Below is a small trained network, with its code and all its weights. Each question gives an input and a target symbol and asks what happens when units are switched off, that is, made to give their printed mean instead of their output.

import numpy as np


def w(rows, s, z=0):
    codes = np.array(rows[::2]) - 128.0
    scale = np.full(codes.shape[1], s)
    scale[-1] = z or s
    return codes * scale


def norm(h):
    return h / np.sqrt((h * h).mean(-1, keepdims=True) + 1e-5)


def f(y):
    return y / 2 * (1 + np.tanh(0.7978845608 * (y + 0.044715 * y**3)))


def softmax(a):
    e = np.exp(a - a.max(-1, keepdims=True))
    return e / e.sum(-1, keepdims=True)


def log_softmax(a):
    a = a - a.max(-1, keepdims=True)
    return a - np.log(np.exp(a).sum(-1, keepdims=True))


def net(x, mask):
    ids = ['αβγζηλξσ'.index(c) for c in x.split()]
    T = len(ids)
    res = E[ids] + P[:T]
    u = 0
    for l in range(2):
        r = norm(res)
        for j in range(2):
            rows = slice(4 * j, 4 * j + 4)
            q, k, v = (r @ M[l][rows].T for M in (Q, K, V))
            z = softmax(np.where(np.tri(T) > 0, q @ k.T / 4**0.5, -1e9)) @ v
            o = O[l][rows]
            res = res + np.where(mask[u + j], z, o[:, -1]) @ o[:, :-1]
        u += 2
        y = f(norm(res) @ A[l][:, :-1].T + A[l][:, -1])
        res = res + np.where(mask[u : u + 4], y, B[l][:, -1]) @ B[l][:, :-1]
        u += 4
    return log_softmax(norm(res)[-1] @ U[:, :-1].T + U[:, -1])


Q, K, V, O, A, B = {}, {}, {}, {}, {}, {}
E = w([
[175,119,243],'α',
[201,64,233],'β',
[173,167,62],'γ',
[20,109,148],'ζ',
[7,103,165],'η',
[182,133,49],'λ',
[22,99,114],'ξ',
[203,73,50],'σ',
],0.012)
P = w([
[8,127,126],'0',
[69,135,122],'1',
[42,147,122],'2',
[92,146,120],'3',
[78,142,116],'4',
[105,144,116],'5',
[88,157,106],'6',
[115,146,118],'7',
[116,142,112],'8',
[120,153,115],'9',
[132,151,119],'10',
[128,140,113],'11',
[135,153,125],'12',
],0.016)
Q[0] = w([
[126,216,103],'0.h0',
[116,166,142],'0.h0',
[54,176,118],'0.h0',
[72,45,115],'0.h0',
[44,65,123],'0.h1',
[157,124,147],'0.h1',
[168,104,108],'0.h1',
[253,145,138],'0.h1',
],0.015)
K[0] = w([
[87,151,126],'0.h0',
[80,100,174],'0.h0',
[76,77,159],'0.h0',
[168,115,102],'0.h0',
[7,147,119],'0.h1',
[139,162,89],'0.h1',
[156,176,144],'0.h1',
[216,176,132],'0.h1',
],0.018)
V[0] = w([
[76,130,62],'0.h0',
[79,117,128],'0.h0',
[136,192,144],'0.h0',
[87,101,184],'0.h0',
[104,6,96],'0.h1',
[199,3,204],'0.h1',
[126,186,211],'0.h1',
[81,197,81],'0.h1',
],0.011)
O[0] = w([
[159,122,126,252],'0.h0',
[162,57,112,177],'0.h0',
[145,113,116,56],'0.h0',
[176,56,128,111],'0.h0',
[217,41,207,246],'0.h1',
[125,47,130,78],'0.h1',
[18,163,149,29],'0.h1',
[117,254,139,167],'0.h1',
],0.0091,0.0049)
A[0] = w([
[155,162,129,41],'0.n0',
[196,159,105,3],'0.n1',
[139,146,64,20],'0.n2',
[183,96,254,178],'0.n3',
],0.0095,0.0028)
B[0] = w([
[135,131,214,123],'0.n0',
[222,89,139,163],'0.n1',
[213,92,120,129],'0.n2',
[107,180,253,252],'0.n3',
],0.0064,0.0044)
Q[1] = w([
[114,168,133],'1.h0',
[173,164,52],'1.h0',
[160,130,127],'1.h0',
[123,207,140],'1.h0',
[114,171,135],'1.h1',
[7,175,240],'1.h1',
[189,81,240],'1.h1',
[186,178,204],'1.h1',
],0.011)
K[1] = w([
[129,101,162],'1.h0',
[111,181,148],'1.h0',
[131,129,70],'1.h0',
[33,146,130],'1.h0',
[88,55,200],'1.h1',
[1,215,253],'1.h1',
[169,234,211],'1.h1',
[132,242,158],'1.h1',
],0.0086)
V[1] = w([
[104,122,140],'1.h0',
[132,110,6],'1.h0',
[193,101,107],'1.h0',
[139,159,157],'1.h0',
[69,121,152],'1.h1',
[126,136,171],'1.h1',
[82,151,150],'1.h1',
[73,122,115],'1.h1',
],0.013)
O[1] = w([
[137,148,43,111],'1.h0',
[117,97,179,2],'1.h0',
[93,83,188,226],'1.h0',
[108,118,41,152],'1.h0',
[83,211,195,41],'1.h1',
[133,73,162,151],'1.h1',
[129,118,255,46],'1.h1',
[188,180,159,21],'1.h1',
],0.0065,0.0029)
A[1] = w([
[2,105,205,207],'1.n0',
[170,40,162,94],'1.n1',
[112,97,199,61],'1.n2',
[45,102,31,253],'1.n3',
],0.0082,0.0029)
B[1] = w([
[9,113,82,252],'1.n0',
[129,189,166,236],'1.n1',
[190,133,75,154],'1.n2',
[71,88,121,226],'1.n3',
],0.012,0.0029)
U = w([
[72,35,137,80],'α',
[152,145,118,149],'β',
[19,151,90,151],'γ',
[217,110,156,253],'ζ',
[134,145,115,40],'η',
[145,148,120,79],'λ',
[141,248,93,216],'ξ',
[156,167,115,67],'σ',
],0.012,0.0036)

Each question gives the input, a string of symbols that net reads in full, and the target symbol t.
The units are the heads (4 rows each of Q, K, V and O) and the neurons (one row each of A and B). Each row of codes is followed by its name. A weight is (code - 128) times the scale printed after its matrix; where a second scale follows, it is the last column's (O, A, B and U).
mask holds one flag per unit, layer by layer, with each layer's heads first. A switched-off unit (its flag False) gives its mean, the last column of its rows in O or B, instead of its output. The means were averaged over made-up inputs and are rounded, as every weight is.
A unit's drop is (log p(t) with every unit on - log p(t) with that unit switched off) / (log p(t) with every unit on - log p(t) with every unit switched off).
The circuit of an input: a set's keep is (log p(t) with only the set's units on - log p(t) with every unit switched off) / (log p(t) with every unit on - log p(t) with every unit switched off). Starting from all 12 units, units are removed one at a time, each time the one whose removal leaves the highest keep (on an exact tie, the one counted first), for as long as the keep stays at least 0.8.
units of the circuit, in order: the units of the circuit, biggest drop first
top k neurons: the k neurons with the biggest drops, biggest first
k most important neurons of layer l: the k neurons of layer l with the biggest drops, biggest first
heads that matter: for each layer, one digit per head in row order, 1 if its drop is at least 0.15 and else 0, layers parted by /
drop when u is switched off: that unit's drop, to one decimal
input α σ α, target γ: units of the circuit, in order => (0.h1)
input β σ σ β α σ, target α: top 2 neurons => (1.n3, 1.n2)
input ζ η σ ζ ζ γ σ σ ξ σ η, target ξ: heads that matter => 01 / 11
input α σ σ σ β β γ, target α: heads that matter => 01 / 00
input β σ α β σ, target γ: units of the circuit, in order => (0.h1, 0.h0)
input σ σ β γ, target ζ: heads that matter => 00 / 00
input α σ β, target γ: heads that matter => 01 / 00
input γ σ λ, target ξ: heads that matter => 01 / 00
input σ α λ, target ζ: heads that matter => 01 / 00
input γ λ β, target ξ: heads that matter => 01 / 00
input σ γ σ β α β, target α: 2 most important neurons of layer 1 => (1.n0, 1.n2)
input ξ σ ξ γ, target ζ: heads that matter => 10 / 00
input α ξ ξ γ ξ σ, target ξ: heads that matter => 11 / 00
input ζ η σ ξ σ γ η α, target ξ: units of the circuit, in order => (0.h1)
input γ ζ σ ζ γ ξ ξ β σ β ζ ζ α, target α: drop when 0.h0 is switched off => 0.1
input λ η β β σ β σ σ σ β β λ, target α: drop when 1.n1 is switched off => 0.0
input β β λ, target α: drop when 0.h1 is switched off => 0.4
